Here is a tiny trained network, its code and every weight. The questions are about switching its units off for an input and a target symbol, where a switched-off unit gives its printed mean instead of its output.

import numpy as np


def w(rows, s, z=0):
    codes = np.array(rows[::2]) - 128.0
    scale = np.full(codes.shape[1], s)
    scale[-1] = z or s
    return codes * scale


def f(y):
    return np.maximum(y, 0)


def softmax(a):
    e = np.exp(a - a.max(-1, keepdims=True))
    return e / e.sum(-1, keepdims=True)


def log_softmax(a):
    a = a - a.max(-1, keepdims=True)
    return a - np.log(np.exp(a).sum(-1, keepdims=True))


def net(x, mask):
    ids = ['αβγδεζηλμξπσφψω'.index(c) for c in x.split()]
    T = len(ids)
    res = E[ids] + P[:T]
    u = 0
    for l in range(3):
        r = res
        for j in range(2):
            rows = slice(2 * j, 2 * j + 2)
            q, k, v = (r @ M[l][rows].T for M in (Q, K, V))
            z = softmax(np.where(np.tri(T) > 0, q @ k.T / 2**0.5, -1e9)) @ v
            o = O[l][rows]
            res = res + np.where(mask[u + j], z, o[:, -1]) @ o[:, :-1]
        u += 2
        y = f(res @ A[l][:, :-1].T + A[l][:, -1])
        res = res + np.where(mask[u : u + 4], y, B[l][:, -1]) @ B[l][:, :-1]
        u += 4
    return log_softmax(res[-1] @ U[:, :-1].T + U[:, -1])


Q, K, V, O, A, B = {}, {}, {}, {}, {}, {}
E = w([
[143,234,54],'α',
[108,150,176],'β',
[153,180,102],'γ',
[171,101,121],'δ',
[169,141,77],'ε',
[150,210,74],'ζ',
[150,54,124],'η',
[206,117,142],'λ',
[168,124,140],'μ',
[4,87,211],'ξ',
[181,114,21],'π',
[199,117,176],'σ',
[107,146,166],'φ',
[205,201,92],'ψ',
[166,212,154],'ω',
],0.016)
P = w([
[125,2,193],'0',
[133,116,100],'1',
[133,133,88],'2',
[128,157,84],'3',
[118,179,89],'4',
[117,157,112],'5',
[113,157,130],'6',
[93,195,148],'7',
[106,148,174],'8',
[80,181,204],'9',
[84,168,211],'10',
],0.0048)
Q[0] = w([
[98,255,34],'0.h1',
[120,73,66],'0.h1',
[30,196,72],'0.h2',
[80,124,155],'0.h2',
],0.0055)
K[0] = w([
[118,68,131],'0.h1',
[108,147,132],'0.h1',
[255,117,78],'0.h2',
[146,152,112],'0.h2',
],0.0069)
V[0] = w([
[62,89,1],'0.h1',
[162,174,190],'0.h1',
[183,57,139],'0.h2',
[25,83,161],'0.h2',
],0.0051)
O[0] = w([
[143,97,20,8],'0.h1',
[101,165,83,175],'0.h1',
[80,254,61,180],'0.h2',
[139,121,37,134],'0.h2',
],0.0057,0.0014)
A[0] = w([
[198,87,150,113],'0.n1',
[2,77,144,79],'0.n2',
[66,194,76,202],'0.n3',
[232,147,109,253],'0.n4',
],0.0097,0.0058)
B[0] = w([
[161,211,213,153],'0.n1',
[1,122,125,194],'0.n2',
[147,3,208,191],'0.n3',
[67,189,236,254],'0.n4',
],0.0072,0.0078)
Q[1] = w([
[89,97,152],'1.h1',
[115,193,212],'1.h1',
[45,51,47],'1.h2',
[148,1,107],'1.h2',
],0.0087)
K[1] = w([
[97,249,100],'1.h1',
[97,84,252],'1.h1',
[89,48,114],'1.h2',
[207,134,91],'1.h2',
],0.011)
V[1] = w([
[12,253,197],'1.h1',
[202,156,116],'1.h1',
[97,176,152],'1.h2',
[184,177,114],'1.h2',
],0.0064)
O[1] = w([
[253,112,30,253],'1.h1',
[56,49,211,67],'1.h1',
[110,88,133,163],'1.h2',
[100,221,136,102],'1.h2',
],0.0058,0.015)
A[1] = w([
[251,255,202,83],'1.n1',
[71,74,188,254],'1.n2',
[35,177,16,128],'1.n3',
[139,87,177,179],'1.n4',
],0.0094,0.0058)
B[1] = w([
[25,2,75,249],'1.n1',
[165,106,85,171],'1.n2',
[93,89,246,139],'1.n3',
[160,111,82,152],'1.n4',
],0.0083,0.017)
Q[2] = w([
[92,41,174],'2.h1',
[187,115,20],'2.h1',
[107,223,239],'2.h2',
[2,205,9],'2.h2',
],0.0066)
K[2] = w([
[120,142,7],'2.h1',
[151,32,201],'2.h1',
[198,110,64],'2.h2',
[55,183,155],'2.h2',
],0.014)
V[2] = w([
[8,179,166],'2.h1',
[152,89,84],'2.h1',
[100,131,147],'2.h2',
[140,134,180],'2.h2',
],0.013)
O[2] = w([
[128,1,74,66],'2.h1',
[107,202,208,248],'2.h1',
[89,120,156,139],'2.h2',
[82,190,128,78],'2.h2',
],0.0095,0.013)
A[2] = w([
[129,144,65,5],'2.n1',
[79,60,196,107],'2.n2',
[69,196,81,2],'2.n3',
[244,129,163,52],'2.n4',
],0.011,0.0042)
B[2] = w([
[92,95,166,129],'2.n1',
[97,204,95,255],'2.n2',
[93,64,116,133],'2.n3',
[138,185,9,148],'2.n4',
],0.013,0.0087)
U = w([
[114,133,171,50],'α',
[128,101,169,138],'β',
[202,206,56,173],'γ',
[136,149,151,67],'δ',
[116,166,223,145],'ε',
[179,181,122,179],'ζ',
[58,172,223,1],'η',
[117,151,99,127],'λ',
[201,169,197,238],'μ',
[1,110,90,148],'ξ',
[60,162,181,186],'π',
[116,127,174,73],'σ',
[100,60,227,50],'φ',
[149,179,159,53],'ψ',
[143,3,89,181],'ω',
],0.0093,0.0077)

Each question gives the input, a string of symbols that net reads in full, and the target symbol t.
The units are the heads (2 rows each of Q, K, V and O) and the neurons (one row each of A and B). Each row of codes is followed by its name. A weight is (code - 128) times the scale printed after its matrix; where a second scale follows, it is the last column's (O, A, B and U).
mask holds one flag per unit, layer by layer, with each layer's heads first. A switched-off unit (its flag False) gives its mean, the last column of its rows in O or B, instead of its output. The means were averaged over made-up inputs and are rounded, as every weight is.
A unit's drop is (log p(t) with every unit on - log p(t) with that unit switched off) / (log p(t) with every unit on - log p(t) with every unit switched off).
The circuit of an input: a set's keep is (log p(t) with only the set's units on - log p(t) with every unit switched off) / (log p(t) with every unit on - log p(t) with every unit switched off). Starting from the 12 units with the biggest drops (on a tie, the unit counted first), units are removed one at a time, each time the one whose removal leaves the highest keep (on an exact tie, the one counted first), for as long as the keep stays at least 0.8.
units of the circuit, in order: the units of the circuit, biggest drop first
k most important neurons: the k neurons with the biggest drops, biggest first
k most important neurons of layer l: the k neurons of layer l with the biggest drops, biggest first
heads that matter: for each layer, one digit per head in row order, 1 if its drop is at least 0.15 and else 0, layers parted by /
drop when u is switched off: that unit's drop, to one decimal
input φ η ξ ζ, target ω: units of the circuit, in order : (0.n2 1.n3 2.h1)
input ξ ξ φ γ ξ ξ μ, target ω: units of the circuit, in order : (2.h1)
input β ε σ, target ξ: 4 most important neurons : (1.n1 0.n4 0.n1 2.n2)
input η λ π π ψ, target ξ: units of the circuit, in order : (1.n1 2.h1 1.h1)
input ξ β γ, target ω: 3 most important neurons : (0.n2 1.n3 2.n2)
input σ ξ ξ ξ η ξ ζ η ω, target ξ: heads that matter : 00 / 10 / 00
input ε γ α ψ β γ β ζ ξ γ, target ω: units of the circuit, in order : (1.h1 0.n2 1.n1)
input ξ η ω π μ μ γ ζ ξ ζ, target ω: units of the circuit, in order : (0.n2 2.h1)
input δ ξ λ ξ μ, target ω: 3 most important neurons : (0.n2 1.n3 0.n3)
input ψ μ ε ξ δ, target ω: 3 most important neurons : (0.n2 1.n1 2.n2)
input α φ σ δ β ξ ω, target ξ: heads that matter : 00 / 00 / 00
input δ σ λ, target ξ: heads that matter : 00 / 01 / 10
input ξ ξ σ φ μ ξ μ ψ ζ φ ψ, target ξ: units of the circuit, in order : (1.n1 0.n4)
input δ σ φ ξ ζ φ ω β μ φ η, target γ: 3 most important neurons : (1.n1 2.n4 0.n4)
input γ δ ω ξ ξ ξ η, target γ: most important neuron : (1.n2)
input α ξ μ ψ η σ, target ξ: 2 most important neurons : (1.n1 0.n4)
input μ ξ ξ δ ξ, target η: 2 most important neurons of layer 0 : (0.n2 0.n1)
input γ σ ω δ σ α σ μ ξ ξ α, target ω: 2 most important neurons : (0.n2 1.n1)
input ζ ξ η ξ ε δ, target ω: 4 most important neurons : (0.n2 1.n3 2.n2 0.n3)
input ξ ξ ξ ψ α ξ β α, target ω: 3 most important neurons : (0.n2 1.n3 2.n2)
input μ ε ξ π λ, target ξ: most important neuron of layer 2 : (2.n3)
input ξ ξ δ ξ, target η: drop when 1.n3 is switched off : 0.8
